Each row comes from the steps of one walk. Every step used is in the known rows, and no mark comes twice. Write the walk behind each row, first mark first.
Known rows
tage-buret-nivu-fipon-somet-borur-vofib-fimibas-zeli: 118	106	125	126	-132	279	45	197	-132	262	-53	-113	-98	-84	-203	-15	-226	-266	111	81	-186	-112	-234	-62	38	148	15	-19	84	70	84	-229	299	150	-94	-209	148	167	-171	2	-173	-40	-6	-118	-220	66	46	-5	-62	-217	-266	-119	121	-177	101	-72	-94	-15	-14	-72	-79
dufeteg-talu-fimibas-somet-demip-vobi-buret-fipon-zeli: 343	183	-146	-123	-40	168	32	95	78	43	-293	-112	-54	-125	106	-111	-119	-184	-122	112	189	-98	-88	88	-53	29	62	-152	93	117	-119	23	-11	50	-109	-121	-21	223	-161	42	30	58	110	-96	-109	162	-43	-326	-71	106	-287	-433	172	-245	70	-33	-104	-63	88	-144	-67
fimibas-zeli-pefi-dufeteg-talu-borur-vofib-demip: -164	8	-155	228	-219	295	73	123	-361	-48	-247	-271	-32	7	-32	-183	62	-224	-94	-19	211	-53	364	309	-318	112	-106	362	207	-24	-42	-58	-232	152	-75	-175	70	153	-123	7	-235	-64	86	-331	-284	143	-62	89	-224	-287	-3	-441	134	-116	52	-161	-26	-16	0	235	105
talu-tage-borur-fimibas-somet-demip: -83	77	-254	114	-41	296	54	51	-246	-554	-116	-167	-87	-92	-45	-85	-70	-184	-158	47	299	-11	-10	440	71	27	-69	-97	78	-15	-105	7	13	74	-124	-237	67	170	-184	32	-110	-36	-27	-351	-146	229	-96	-507	-102	-173	-101	-369	71	-335	14	-102	-11	119	38	291	109
demip-somet-tage-buret-fipon-zeli-zigeva-dufeteg: 561	163	177	-156	275	11	85	148	287	630	23	-116	-70	-51	51	-26	-15	-208	81	52	-68	-132	-61	45	81	-73	75	-29	-137	180	145	-301	62	118	-41	32	59	68	-117	10	-33	74	121	112	-181	29	24	-548	7	216	-146	47	155	-40	137	-238	-143	-129	44	-49	-15
nivu-buret-fipon-somet-borur-fimibas-dufeteg: 70	164	-6	35	-172	193	58	147	102	133	72	-139	-33	-85	-192	-9	-112	-288	212	53	-16	-127	-30	-21	2	101	-3	-37	23	144	103	-142	40	143	-88	-145	147	129	-128	7	-144	17	-33	-18	-153	64	-3	104	-162	-98	-271	-44	44	-72	119	-109	-165	25	19	90	57
zeli-zigeva-dufeteg-fimibas-somet-borur-vofib-demip: -197	31	-74	214	-127	339	116	76	-153	-194	8	-241	5	-20	19	8	-49	-337	-41	-25	247	56	44	565	-2	37	-117	202	142	134	-51	-70	-206	193	-8	-121	58	137	-168	-10	-128	-4	70	-99	-194	51	-51	-171	-187	-163	-99	-221	77	-90	193	-197	-63	71	30	225	68
tage-vofib-borur-dufeteg: -120	70	-89	77	-1	345	42	52	-181	3	-36	-124	-75	-69	-137	-12	-69	-272	-114	39	12	-104	102	199	48	69	-40	65	56	18	-154	-182	20	102	-71	-135	162	132	-49	-75	-131	-35	119	-225	-193	261	-36	-36	-86	153	-3	-443	127	-105	-126	-164	-12	7	-32	280	49
vobi-demip-somet-borur-fimibas-zeli-pefi: 41	21	-18	30	-220	245	12	85	0	-41	33	-141	-9	-64	-77	-101	-114	-270	-70	57	178	-48	-160	222	-291	114	-4	65	142	-126	-105	-180	-12	151	-135	-248	111	235	-153	2	-235	-93	1	-244	-131	154	-109	-258	-71	-13	-177	-254	150	-466	47	-318	-1	3	-12	182	137
vobi-tage-vofib-borur-dufeteg-talu-fimibas-somet: -398	36	-234	115	-108	463	155	35	-271	-170	-56	-235	-110	-83	-189	-98	-99	-351	-57	58	479	-56	31	587	122	58	-40	86	177	94	-248	51	-181	119	-39	-214	110	247	-154	-49	-147	-235	0	-618	1	294	19	-157	-118	-60	-7	-693	112	-177	-125	-132	-72	171	-6	245	47
dufeteg-talu-tage-borur-fimibas-zeli-pefi: -88	14	-177	157	10	234	71	123	-186	-366	-218	-245	-111	3	-39	-174	96	-200	107	-60	299	-70	221	95	-199	105	-79	240	110	-107	-1	-86	-82	140	-91	-172	132	93	-94	-42	-172	-112	7	-500	-213	78	-33	-255	-149	-202	-143	-451	85	-191	-47	-133	3	40	43	166	92
somet-borur-dufeteg-talu-tage-buret-fipon-zeli-pefi: 235	175	71	67	42	106	9	175	-50	67	-167	-125	-72	25	41	-233	45	-288	108	38	44	-134	129	101	-143	60	20	120	-2	-6	96	-252	-112	87	-58	-111	173	6	-136	-14	-69	51	26	-87	-195	234	7	-278	-43	49	-5	-269	185	49	168	-153	-123	-90	66	134	-21
pefi-dufeteg-fimibas-somet-tage: -54	64	-66	58	-90	319	18	60	-132	134	91	-180	6	-49	29	-64	34	-193	-2	30	440	39	212	275	-21	92	2	101	-17	112	91	-8	-273	178	2	-25	82	110	-119	30	-135	-86	54	2	-131	116	-48	-352	-147	-229	23	-221	32	17	82	-128	-127	28	126	-37	182
borur-dufeteg-talu-tage-vofib-demip: -138	54	-281	129	63	242	91	44	-376	-31	-273	-173	-135	-40	-121	-105	-57	-203	-45	39	139	-109	151	422	119	62	-52	70	77	-14	-110	16	-156	82	0	-149	69	88	-119	-17	-125	-28	45	-350	-122	387	-39	-388	-205	28	66	-514	119	48	-33	-131	-66	52	12	224	5
zeli-fimibas-dufeteg-talu-tage-buret-nivu-fipon-somet-demip: -14	223	-16	86	12	90	95	136	-148	28	-205	-147	-39	-103	-96	-47	-55	-137	316	-20	128	-112	17	280	240	114	33	-73	-122	200	175	84	5	108	-43	-24	29	135	-188	71	-140	77	-132	-112	-308	246	35	-222	-120	-312	-330	-67	64	14	193	-16	-165	-20	122	-4	-94
zeli-pefi-dufeteg-fimibas-somet-borur-vofib-talu: -318	-24	8	257	-290	469	59	171	-261	-251	54	-270	-19	-21	58	-160	-20	-310	-14	-2	398	82	159	541	-181	132	-115	298	176	27	-47	-129	-262	215	-7	-213	62	138	-179	-48	-255	-167	-13	-133	-188	17	-45	124	-130	-324	-65	-255	68	-146	135	-198	-14	89	78	175	173
demip-tage-vofib-borur-dufeteg: -145	37	-163	57	12	335	36	91	-252	107	13	-75	-166	-54	-150	40	-108	-294	-152	70	28	-103	15	385	68	90	-49	76	-5	-14	-178	-133	21	118	-46	-171	147	131	-33	-24	-150	-127	61	-341	-203	281	2	-205	-87	169	91	-605	154	-87	-101	-171	31	65	1	260	83
zeli-nivu-buret-fipon-somet-tage-vofib: 298	135	-18	-104	-67	52	90	92	6	376	66	-13	7	-68	-61	7	-198	-123	112	116	-265	-71	-35	213	182	49	44	-168	-87	184	97	-19	136	86	-38	-56	41	64	-92	124	-61	-57	0	-104	-238	-34	-15	-237	-79	120	-283	89	93	123	115	-75	-148	-39	154	-260	-87
zeli-dufeteg-talu-fimibas-somet: -91	16	-35	74	-81	244	159	29	-144	-103	-71	-239	78	-88	32	-179	65	-171	135	37	487	-26	185	120	-58	100	-30	157	76	80	-28	-62	-365	191	-27	-60	1	99	-151	-88	-110	-32	-105	-199	-76	87	-76	-19	-93	-104	-68	-339	55	-96	91	-119	-72	7	65	40	87
dufeteg-fimibas-zeli-nivu-buret-fipon: 247	137	-140	-57	-43	30	44	60	19	271	66	-90	49	-16	-69	19	28	-284	235	-9	-196	-76	232	-519	-113	186	50	46	0	107	100	-101	-136	207	-33	12	98	72	-19	72	-76	122	57	3	-368	-5	-56	-355	-96	-42	-335	-84	31	196	138	-64	-149	-73	94	-355	-93
nivu-buret-fipon-somet-demip-vobi-tage-vofib-talu: 185	104	-138	-48	-254	121	38	51	49	275	-123	-60	-119	-112	-70	85	-385	-147	-19	85	2	-117	-382	651	359	33	13	-299	44	131	-214	126	199	11	-48	-190	-15	204	-147	144	-92	-142	34	-203	-223	106	76	-226	-99	246	-211	-183	113	-220	-83	-122	-133	17	80	-108	-77
zeli-zigeva-dufeteg-talu: 8	26	74	49	-13	56	76	51	-18	33	-104	-223	32	-9	23	-29	110	-149	120	-125	130	-54	205	73	26	3	-46	168	-55	194	0	-106	-182	167	8	92	-27	28	-30	-72	-63	75	79	-21	-265	-47	17	-59	-136	48	-54	-179	47	28	36	-198	-33	-62	78	61	-1
dufeteg-fimibas-zeli-pefi: 135	2	-1	59	7	170	8	61	-27	39	-43	-158	43	-32	72	-81	88	-203	201	-24	204	-30	224	-122	-368	156	8	247	48	-51	53	-100	-129	189	-61	13	162	62	-32	-33	-156	44	121	-79	-302	52	-67	-155	-95	-61	-63	-162	50	-63	18	-174	-77	-110	71	-103	122
fimibas-somet-borur-dufeteg-talu: -184	88	-82	85	-268	299	54	18	-178	-118	-36	-190	2	-15	-85	-187	-41	-325	-123	40	359	-43	90	384	-51	71	11	50	57	80	-107	-115	-182	111	-32	-152	49	103	-139	-59	-177	36	93	-193	-108	205	-12	103	-142	-155	37	-484	40	-92	35	-139	-55	83	74	218	100
somet-tage-borur-dufeteg-fimibas-zeli-pefi: 83	49	-61	86	139	343	7	95	-92	41	-16	-173	-99	-28	19	-132	135	-281	62	-17	375	-56	219	267	-250	171	20	328	-21	-91	74	-172	-49	148	-81	-95	281	42	-31	-28	-182	-34	149	-320	-214	173	-51	-32	-104	-195	-70	-294	65	-35	-9	-189	-75	-26	24	36	150
buret-fipon-zeli-zigeva-dufeteg-talu-fimibas-somet-borur-vofib: -45	54	82	103	-71	264	214	199	1	-32	-88	-269	-55	-14	30	-159	4	-366	188	-25	227	-15	70	266	-127	-15	-70	251	142	230	29	-167	-55	183	-15	-136	109	116	-183	-83	-26	-45	13	-193	-126	25	37	-68	-105	-218	-251	-350	137	-149	207	-181	-57	48	26	76	33
buret-fipon-somet-tage-borur: 178	142	23	30	-64	143	87	54	62	103	28	-95	-30	-63	-75	-76	-142	-110	18	80	47	-92	-67	376	253	23	21	-124	-68	40	-1	-5	203	70	-105	-80	125	113	-128	19	-29	-77	117	-70	-128	62	8	-70	-92	-52	-141	-161	74	-120	-55	-82	-93	-40	82	2	100
pefi-dufeteg-fimibas-zeli: -2	38	-13	81	-103	256	-20	78	-123	358	-45	-215	-2	-17	-66	-21	108	-244	157	-53	256	-32	345	-306	-216	168	-2	212	29	28	87	-101	-238	224	-27	18	168	82	-36	-35	-140	-18	130	-1	-258	77	-47	-227	-170	-202	-63	-346	60	6	-36	-160	-104	-20	-2	-85	147
fimibas-zeli-dufeteg-talu-borur-vofib-tage-buret: -84	27	-81	239	-93	333	107	228	-364	159	-161	-235	-98	-17	-126	-98	-1	-236	-126	1	207	-107	171	118	48	112	-77	271	112	32	-25	-194	-156	126	-41	-183	21	97	-161	-37	-197	-54	-76	-421	-248	86	21	-213	-113	-52	85	-449	185	21	10	-68	-70	14	16	304	-11
fipon-buret-nivu-zigeva-dufeteg-talu: 93	71	-30	-60	-210	-93	14	2	203	316	-119	-161	106	4	23	-14	9	-102	344	-117	-191	-122	181	-148	112	-3	13	21	-179	370	-47	-77	-210	117	32	96	93	84	-49	-62	-88	146	-13	39	-329	-7	63	94	-148	-37	-78	-276	120	147	217	-131	-48	-83	151	-194	-144
vobi-nivu-buret-fipon: 392	158	-2	-157	-110	-80	19	-32	232	195	9	-44	58	-35	-92	20	-91	-79	74	35	-428	-146	-4	-215	123	77	53	-113	-102	125	-51	-92	135	111	-51	-3	18	92	5	107	97	30	71	141	-387	125	-38	-309	-17	197	-286	-129	26	117	48	-107	-96	-107	58	-290	-145
dufeteg-fimibas-somet-demip-vobi-buret-nivu-fipon-zeli: 385	198	-79	-184	-68	71	-105	22	152	120	-193	-53	4	-70	218	69	-151	-185	-47	45	-82	-103	-86	91	16	37	99	-146	-23	221	14	49	154	46	-58	-28	90	248	-91	111	10	156	180	211	-238	146	-52	-288	-84	-17	-388	-149	119	-179	152	-4	-166	-194	155	-288	-145
borur-vofib-demip-somet-tage-buret-fipon-zeli: 449	128	-58	-35	102	142	58	174	41	423	-56	-56	-113	-102	-76	-79	-216	-191	-133	222	-176	-152	-186	388	84	-33	25	-101	20	14	-27	-227	150	31	-86	-206	26	206	-198	93	-71	-16	130	-4	-72	280	-38	-604	-73	136	-12	-167	177	-140	124	-157	-100	-80	44	29	-7
buret-nivu-zigeva-dufeteg-talu-tage-borur: -79	87	-97	105	-66	15	83	43	13	-238	-196	-209	0	47	26	-63	38	-76	220	-161	-34	-100	232	54	317	-10	-15	83	-100	214	-81	-14	-145	126	2	30	126	65	-100	-91	35	-42	-46	-273	-294	77	88	-11	-159	-156	-139	-452	125	8	39	-63	-19	-3	76	44	-82
dufeteg-talu-borur-vofib-demip: -225	36	-229	263	-254	297	87	96	-335	-381	-168	-195	-42	-46	-113	-77	-85	-178	-202	23	74	-95	103	440	100	15	-137	123	170	52	-186	-10	-63	84	-61	-188	-52	205	-150	8	-118	-17	72	-245	-214	158	-48	-30	-225	-91	105	-487	119	-96	18	-79	10	30	67	339	-17
nivu-buret-fipon-somet-tage-vofib-demip-vobi: 375	178	-169	-99	-56	95	53	18	131	379	-107	3	-81	-108	-1	67	-343	-91	-62	172	-120	-128	-250	449	269	23	12	-263	34	66	-56	57	111	29	-64	-152	33	153	-145	168	-59	-71	103	-84	-180	132	11	-264	-151	282	-205	-91	123	-34	43	-80	-176	-83	109	-146	-47
pefi-dufeteg-fimibas-somet: -84	64	-28	62	-139	267	13	3	-111	141	41	-211	70	-41	30	-66	55	-209	73	9	336	25	298	27	-84	86	-14	116	29	107	33	-12	-360	202	-15	-2	81	139	-122	-28	-130	4	71	75	-164	70	-71	-136	-146	-195	-46	-283	21	1	66	-154	-127	-10	74	-33	169
zeli-zigeva-dufeteg-talu-fimibas-somet-demip: -42	35	-24	41	13	187	157	56	-142	-268	-158	-250	5	-110	47	-103	81	-201	63	-64	472	21	95	365	-81	29	-43	76	61	197	-25	9	-302	185	-40	-21	-51	86	-138	-33	-103	78	3	-259	-212	68	-43	-191	-91	-114	-133	-204	42	-157	135	-194	-51	53	54	92	29
demip-somet-borur-fimibas-dufeteg-talu-tage-buret-fipon-zeli: 70	205	-78	83	42	241	78	285	-5	176	-58	-210	-186	-45	-189	-135	-32	-352	90	53	223	-172	20	-104	36	34	14	1	48	67	111	-247	-63	118	-54	-192	88	158	-241	-42	-112	-54	1	-245	-70	176	25	-435	-128	-104	-177	-454	174	-131	99	-97	-121	88	3	295	26
tage-vofib-demip-somet: 97	66	-130	-9	-19	172	76	-15	-67	194	-89	-119	-40	-113	-85	-24	-211	-136	-103	137	-5	-81	-57	305	122	-6	-25	-164	75	-27	-194	-41	-25	86	-62	-125	10	204	-153	0	-101	-47	156	-178	-139	170	-99	-302	-132	168	-109	-376	121	-195	-87	-182	-37	13	-14	114	58
pefi-dufeteg-talu-fimibas-zeli-nivu-fipon: -16	82	-32	34	-91	131	62	131	-234	110	-116	-236	-1	-26	-104	-103	142	-251	170	-33	108	-31	354	-515	-210	213	-30	180	95	77	118	-15	-150	254	-18	-4	72	77	-43	7	-122	-55	-16	-66	-201	65	-49	-145	-128	-344	-348	-175	54	59	60	-74	-105	-80	11	-143	-40
fimibas-somet-tage-borur-dufeteg: 38	97	-118	4	27	325	54	-4	-106	-47	17	-133	-56	-61	-25	-127	-36	-227	-204	100	289	-53	57	474	74	40	36	25	-43	32	-94	-113	54	60	-95	-152	132	105	-108	-21	-134	-9	96	-266	-66	256	-32	-58	-83	-124	23	-313	44	-118	-15	-142	-55	27	52	178	141
talu-fimibas-somet-tage: 98	42	-110	6	30	299	108	64	-91	-234	33	-114	-18	-129	11	-89	-72	-150	-79	129	343	-7	-40	183	-10	63	9	-38	60	37	-54	-34	18	141	-73	-96	22	113	-127	15	-83	-90	-27	-218	-51	176	-50	-458	-53	-72	54	-132	66	-161	50	-94	-65	25	98	28	97
vofib-tage-borur-fimibas-dufeteg-talu: -261	69	-158	163	57	328	73	192	-253	-112	-69	-265	-147	-65	-164	-67	52	-211	-21	-55	277	-101	166	146	95	96	-89	140	38	36	-83	-56	-132	126	-59	-139	93	159	-93	-110	-129	-83	6	-408	-26	114	16	-36	-206	-167	-133	-522	66	-58	-71	-84	-25	26	-11	361	104
demip-somet-tage-borur-dufeteg-fimibas-zeli: 45	95	-165	50	61	409	41	80	-55	245	46	-198	-175	-57	-152	-93	22	-351	-59	31	435	-106	85	265	-10	106	57	165	-14	-61	3	-159	-38	155	-64	-147	192	149	-108	-32	-212	-70	189	-363	-138	206	-41	-171	-134	-256	-87	-448	65	-116	-122	-175	-104	124	-15	79	138
tage-buret-nivu-zigeva-dufeteg-fimibas: 195	97	103	25	69	33	-22	72	176	160	-13	-133	82	-31	45	67	48	-109	330	-90	-175	-87	165	-300	156	64	35	68	-130	250	60	-229	-246	184	10	109	141	68	-81	-58	20	127	28	139	-311	-3	41	-34	-77	116	-119	-233	110	147	208	-137	-97	-146	64	-145	-107
zeli-pefi-dufeteg-talu-fimibas-somet: -62	27	22	43	-84	218	84	38	-143	-139	-99	-251	72	-74	109	-243	119	-140	118	30	451	26	330	110	-291	94	-40	199	109	43	2	-10	-449	213	-51	-46	18	113	-143	-47	-147	-71	-30	-185	-117	51	-80	68	-96	-209	-92	-255	51	-85	116	-179	-78	-33	76	-15	146
tage-vofib-demip-somet-borur-dufeteg-talu-fimibas-zeli-pefi: -81	56	-145	86	-14	391	143	99	-209	52	-197	-240	-158	-88	-134	-234	-68	-373	3	95	424	-77	34	409	-287	147	-24	146	239	-151	-113	-151	-228	180	-68	-270	150	152	-178	-53	-240	-136	129	-620	-99	239	-94	-18	-145	-119	-219	-614	164	-237	-23	-239	-52	137	-107	202	86
zigeva-dufeteg-talu-tage-borur-vofib-fimibas: -288	-12	-140	341	-13	377	148	178	-336	-341	-112	-280	-156	-72	-101	-133	56	-148	25	-58	274	8	124	297	167	15	-163	295	86	41	-143	-32	-190	152	-30	-153	67	105	-178	-120	-127	-93	-202	-381	-224	88	21	-163	-167	-245	9	-412	110	-69	-50	-110	40	168	33	250	35

Write each row's walk
-274	40	-293	184	-17	514	63	202	-196	-94	1	-229	-237	-76	-122	113	-152	-275	-218	5	312	-139	-84	179	232	91	-77	105	167	60	-214	-90	302	84	-39	-234	65	242	-122	-41	-126	-259	5	-482	-49	95	71	-88	-160	88	-98	-627	185	-301	-143	-90	4	50	-58	476	53 : demip-vobi-tage-vofib-talu-borur-fimibas-dufeteg
109	126	30	-118	61	194	146	59	90	320	-45	-76	-32	-48	122	-36	-177	-188	301	86	-72	-28	-89	431	72	10	29	-45	-79	246	96	-69	327	72	0	-81	233	184	-91	40	-57	-55	-7	-20	-192	196	17	-429	-67	-160	-442	-245	107	-120	169	-118	-76	-91	145	-263	19 : buret-nivu-fipon-zeli-fimibas-somet-tage-vofib
-152	-86	-58	200	37	393	178	179	-152	-93	-117	-320	-186	-40	-141	33	-7	-315	63	-91	255	-49	-13	241	107	78	-106	302	137	64	-203	-120	206	188	-64	-161	104	133	-58	-85	-111	-260	-35	-578	-136	9	77	-224	-100	-193	-135	-322	127	-268	-134	-219	26	120	-121	183	7 : vobi-tage-borur-vofib-talu-fimibas-zeli-zigeva-dufeteg
162	97	-140	17	-90	263	12	68	-118	-108	-56	-89	-80	-128	-19	-23	-194	-123	-313	105	-36	-33	-322	330	15	107	-12	-5	76	36	-145	29	357	85	-70	-218	-47	239	-150	103	-28	-65	-3	24	-257	308	-45	-202	1	-56	-342	-227	47	-272	73	-99	-33	-75	25	-60	-61 : borur-vofib-fimibas-somet-demip-vobi-nivu-fipon
278	162	72	-56	-201	161	36	40	171	391	24	-143	7	26	-99	-101	-21	-350	250	-12	-55	-138	20	143	-274	198	99	204	-15	39	161	-109	-38	206	-61	-84	239	62	-35	69	-140	19	112	-33	-373	114	-34	137	-62	-136	-361	-96	28	100	131	-217	-233	-40	3	-270	-37 : vobi-nivu-buret-fipon-somet-borur-dufeteg-fimibas-zeli-pefi
96	134	-4	12	-15	112	129	150	131	78	-118	-248	-74	12	3	-10	118	-311	297	-139	-97	-161	162	-19	-34	-61	-99	217	36	338	144	-205	-158	171	-20	-49	104	127	-49	-33	-84	152	-9	5	-297	-88	19	-114	-162	27	-288	-191	102	53	213	-213	-130	-62	63	50	-110 : nivu-buret-fipon-zeli-zigeva-dufeteg-talu-borur-fimibas
-277	11	-301	162	40	530	133	218	-508	177	33	-200	-250	8	-156	26	-3	-477	-88	-25	189	-95	142	137	-49	224	-35	294	86	15	-41	-132	-8	237	6	-196	126	99	-38	-53	-289	-82	29	-546	-258	84	6	-191	-130	-122	-65	-670	161	50	17	-153	9	124	-12	190	11 : demip-tage-vofib-talu-borur-dufeteg-fimibas-zeli-nivu
-82	52	-245	91	-27	223	49	43	-32	96	-202	-291	-143	26	-67	85	-5	-282	-97	-110	312	-111	-14	294	86	60	-81	162	114	27	-169	-48	-61	127	-53	-126	74	200	-54	22	-82	-153	158	-415	-71	12	53	-258	-236	7	-247	-630	118	-261	-80	-198	-35	-16	-77	205	7 : vofib-demip-vobi-tage-borur-fimibas-zeli-zigeva-dufeteg-talu
-100	56	-15	201	29	224	117	192	-253	35	-202	-224	-125	-5	21	-123	34	-175	283	-68	-23	-136	106	196	168	50	-93	302	-10	131	79	-108	46	129	-9	-142	200	151	-127	-92	-29	-119	-190	-195	-166	162	5	-82	-130	-352	-300	-339	153	-83	111	-59	-43	-41	34	-13	-92 : buret-nivu-fipon-zeli-dufeteg-talu-tage-borur-vofib-fimibas
166	60	-70	-57	-101	23	10	23	235	531	-61	-170	72	10	12	66	47	-233	459	-131	-119	-104	215	-435	-86	95	52	139	-129	302	61	-110	-170	190	15	103	261	80	-24	-64	-146	168	34	22	-390	9	43	-109	-144	-147	-147	-239	120	137	209	-150	-111	-76	78	-307	-80 : fipon-buret-nivu-zigeva-dufeteg-fimibas-zeli
374	153	101	-126	-31	168	-47	56	9	345	-136	-133	5	-63	234	-110	-6	-121	-108	41	64	-32	-122	203	-374	93	28	91	3	61	42	24	50	132	-98	-63	113	174	-71	63	-62	-16	16	216	-248	219	-77	-102	15	-80	-412	-53	93	-254	169	-241	-127	-259	-3	-173	22 : vofib-fimibas-somet-demip-vobi-nivu-fipon-zeli-pefi-dufeteg
-261	40	-328	183	138	313	126	169	-369	-130	-229	-234	-173	-82	-177	-45	-22	-197	60	7	255	-97	179	224	58	99	-94	111	119	28	-27	5	-116	105	-15	-176	75	136	-147	-42	-143	-101	-21	-466	-74	296	-31	-402	-261	-64	-88	-540	110	-51	11	-85	-35	82	-12	342	65 : borur-fimibas-dufeteg-talu-tage-vofib-demip
141	78	161	-29	-59	120	0	36	62	229	-59	-207	98	-6	244	-143	118	-230	321	10	187	25	285	116	-390	45	-31	257	35	148	185	44	-241	177	-28	30	241	130	-95	-23	-172	76	39	309	-202	106	-74	4	-105	-264	-225	83	21	-20	192	-222	-214	-226	119	-163	147 : nivu-fipon-zeli-pefi-dufeteg-fimibas-somet
-252	66	-298	214	-117	527	-9	124	-319	-151	-56	-186	-238	-77	-70	75	-145	-325	-273	-26	426	-100	-130	664	265	104	-58	75	127	35	-228	7	88	80	-7	-225	83	222	-131	36	-121	-155	99	-380	-184	220	16	-179	-135	72	5	-664	180	-203	-120	-134	-50	98	-15	339	-10 : somet-demip-vobi-tage-vofib-talu-borur-dufeteg-fimibas
254	177	-20	-11	-102	-73	-2	69	-8	-82	-225	-117	-35	-68	69	3	-126	-66	5	-12	77	-115	-77	239	260	27	35	-122	-24	169	70	90	-74	77	-12	-18	-31	88	-207	133	-96	147	-26	48	-340	125	66	-193	-93	-52	-132	21	102	-71	136	-2	-169	-122	173	-2	-176 : zigeva-dufeteg-talu-tage-buret-nivu-fipon-somet-demip-vobi
-18	187	-228	36	67	287	46	85	-200	17	88	-69	-129	-103	-138	-24	-68	-399	-135	106	224	-70	-41	486	71	159	23	-60	1	21	-52	-88	-286	144	-74	-211	101	187	-177	82	-176	93	77	-161	-243	375	-27	-440	-16	60	-17	-532	85	-25	159	-115	-97	61	64	144	66 : vofib-borur-dufeteg-fimibas-somet-demip-tage-buret-fipon
136	58	62	14	-70	54	58	167	-50	118	-185	-126	-46	-101	-48	-6	-70	-90	270	-30	89	-106	-115	363	134	60	26	-51	-128	245	20	-22	-285	172	-31	-26	16	95	-151	18	-79	-4	-105	-261	-248	55	85	-9	-91	-5	-27	-360	157	-50	239	-152	-71	9	84	-82	-103 : fipon-somet-demip-tage-buret-nivu-zigeva-dufeteg-talu-fimibas
49	94	-278	117	-36	408	30	67	-13	-184	-78	-178	-98	-96	89	40	-130	-171	-359	101	284	36	-34	650	230	15	-70	108	100	62	-210	38	-87	55	-64	-188	38	218	-190	73	-91	-58	64	-197	-136	76	-43	-216	-194	-32	-126	-331	139	-111	32	-42	-57	55	101	130	5 : zigeva-dufeteg-fimibas-somet-tage-borur-vofib-demip-vobi-buret
-53	153	-171	143	-97	291	137	113	-125	52	63	-55	-83	-73	-122	-37	-272	-296	-75	227	-47	21	-233	582	184	115	-88	-111	57	-35	-165	-154	18	118	-65	-311	23	216	-235	122	-93	-109	-80	-131	-188	232	-16	-589	-67	11	-192	-591	155	-91	248	-120	19	103	59	84	83 : zeli-fimibas-somet-borur-vofib-demip-tage-buret-fipon
266	154	-20	-70	203	271	127	156	-28	261	-101	-145	-111	-97	-39	-223	14	-304	88	142	285	-130	32	163	-81	57	80	50	22	120	96	-214	-142	106	-60	-152	116	105	-169	-19	-100	69	38	-180	20	300	16	-330	-37	-16	-20	-344	108	29	201	-138	-162	-48	66	-39	14 : borur-dufeteg-talu-fimibas-somet-tage-buret-fipon-zeli
-405	14	-253	274	-243	504	96	201	-604	-85	-61	-221	-191	-96	-122	-137	-39	-247	-244	36	470	25	39	747	-30	83	-125	178	96	101	-105	43	-269	162	-42	-288	-49	235	-223	16	-241	-151	-130	-452	-226	182	-18	-165	-168	-355	73	-713	132	-186	110	-134	38	238	64	253	153 : pefi-dufeteg-talu-borur-vofib-fimibas-somet-demip-tage
-140	116	-347	76	-89	361	58	-64	-165	-189	-154	-220	-96	-72	-43	-81	-108	-271	-276	99	509	-103	-56	538	177	62	-26	11	172	-48	-336	111	-194	82	-94	-219	33	271	-169	23	-63	-158	79	-490	115	279	-11	-29	-173	-78	-51	-706	104	-234	-60	-114	-97	34	-35	223	26 : vofib-demip-vobi-tage-borur-dufeteg-talu-fimibas-somet
-338	64	-187	104	-25	485	181	58	-273	-243	-104	-229	-98	-109	-145	-144	-45	-344	-46	55	421	-60	120	363	-3	77	-55	111	196	69	-172	-62	-264	156	-60	-217	91	196	-160	-109	-192	-86	37	-529	-78	254	-26	60	-108	-58	-77	-641	94	-133	-50	-136	-38	133	-2	265	53 : tage-vofib-borur-dufeteg-talu-fimibas-somet
